Below are the code and all the weights of a small trained network. Each question names an input and a class and asks about switching units off, where a switched-off unit gives its printed mean instead of its output.

import numpy as np


def w(rows, s, z=0):
    codes = np.array(rows[::2]) - 128.0
    scale = np.full(codes.shape[1], s)
    scale[-1] = z or s
    return codes * scale


def f(y):
    return y / 2 * (1 + np.tanh(0.7978845608 * (y + 0.044715 * y**3)))


def log_softmax(a):
    a = a - a.max(-1, keepdims=True)
    return a - np.log(np.exp(a).sum(-1, keepdims=True))


def net(x, mask):
    res = np.array(x, float).reshape(1, 3) / 4 @ E
    y = f(res @ A[0][:, :-1].T + A[0][:, -1])
    res = res + np.where(mask, y, B[0][:, -1]) @ B[0][:, :-1]
    return log_softmax(res[-1] @ U[:, :-1].T + U[:, -1])


A, B = {}, {}
E = w([
[37,208,191],'x0',
[208,250,171],'x1',
[114,172,4],'x2',
],0.013)
A[0] = w([
[226,89,127,10],'neuron 1',
[90,105,163,68],'neuron 2',
[143,70,104,115],'neuron 3',
[34,65,133,133],'neuron 4',
[112,177,69,210],'neuron 5',
[163,49,230,190],'neuron 6',
[158,141,220,139],'neuron 7',
[189,174,122,46],'neuron 8',
[168,107,220,116],'neuron 9',
[200,195,111,194],'neuron 10',
[193,123,179,182],'neuron 11',
[207,77,86,179],'neuron 12',
[253,74,123,125],'neuron 13',
[82,71,111,176],'neuron 14',
[148,75,144,65],'neuron 15',
[186,171,123,51],'neuron 16',
[130,130,132,105],'neuron 17',
[128,144,141,113],'neuron 18',
[209,140,87,44],'neuron 19',
],0.018,0.013)
B[0] = w([
[33,190,104,164],'neuron 1',
[116,144,111,151],'neuron 2',
[85,80,124,176],'neuron 3',
[175,212,114,225],'neuron 4',
[197,99,145,204],'neuron 5',
[205,252,131,253],'neuron 6',
[51,79,121,224],'neuron 7',
[199,143,142,166],'neuron 8',
[80,52,116,213],'neuron 9',
[54,210,112,226],'neuron 10',
[127,47,138,208],'neuron 11',
[106,23,136,217],'neuron 12',
[202,225,128,214],'neuron 13',
[133,57,151,210],'neuron 14',
[152,87,131,151],'neuron 15',
[204,122,128,163],'neuron 16',
[133,133,138,124],'neuron 17',
[122,135,120,140],'neuron 18',
[184,89,146,163],'neuron 19',
],0.03,0.021)
U = w([
[222,108,184,254],'0',
[148,194,156,213],'1',
[116,4,174,2],'2',
],0.011,0.0016)

Each question gives the input, the list of numbers given to net, and the class t.
The units are the neurons (one row each of A and B). Each row of codes is followed by its name. A weight is (code - 128) times the scale printed after its matrix; where a second scale follows, it is the last column's (A, B and U).
mask holds one flag per neuron, in row order. A switched-off neuron (its flag False) gives its mean, the last column of its row in B, instead of its output. The means were averaged over made-up inputs and are rounded, as every weight is.
A unit's drop is (log p(t) with every unit on - log p(t) with that unit switched off) / (log p(t) with every unit on - log p(t) with every unit switched off).
most important unit: the unit with the biggest drop
k most important neurons: the k neurons with the biggest drops, biggest first
drop when u is switched off: that unit's drop, to one decimal
input [0,-8,6], class 2: 2 most important neurons -> neuron 6; neuron 13
input [3,-6,-4], class 1: most important unit -> neuron 4
input [2,0,-8], class 1: 3 most important neurons -> neuron 6; neuron 12; neuron 14
input [-6,-1,4], class 2: 3 most important neurons -> neuron 6; neuron 12; neuron 4
input [8,-6,2], class 0: 3 most important neurons -> neuron 10; neuron 14; neuron 6
input [8,-3,4], class 0: 3 most important neurons -> neuron 10; neuron 5; neuron 6
input [2,-2,7], class 0: 3 most important neurons -> neuron 7; neuron 12; neuron 9
input [0,2,-3], class 1: 3 most important neurons -> neuron 12; neuron 14; neuron 6
input [0,-8,7], class 2: 3 most important neurons -> neuron 6; neuron 13; neuron 14
input [-5,3,-3], class 1: 2 most important neurons -> neuron 13; neuron 1
input [-8,3,-8], class 1: 3 most important neurons -> neuron 6; neuron 13; neuron 1
input [0,7,-7], class 1: 3 most important neurons -> neuron 6; neuron 12; neuron 10
input [5,0,8], class 0: 3 most important neurons -> neuron 5; neuron 6; neuron 1
input [0,3,8], class 0: most important neuron -> neuron 5
input [-4,7,-7], class 1: drop when neuron 13 is switched off -> 0.6
input [4,-1,8], class 0: drop when neuron 7 is switched off -> 0.1
input [5,-7,7], class 0: drop when neuron 4 is switched off -> 0.6
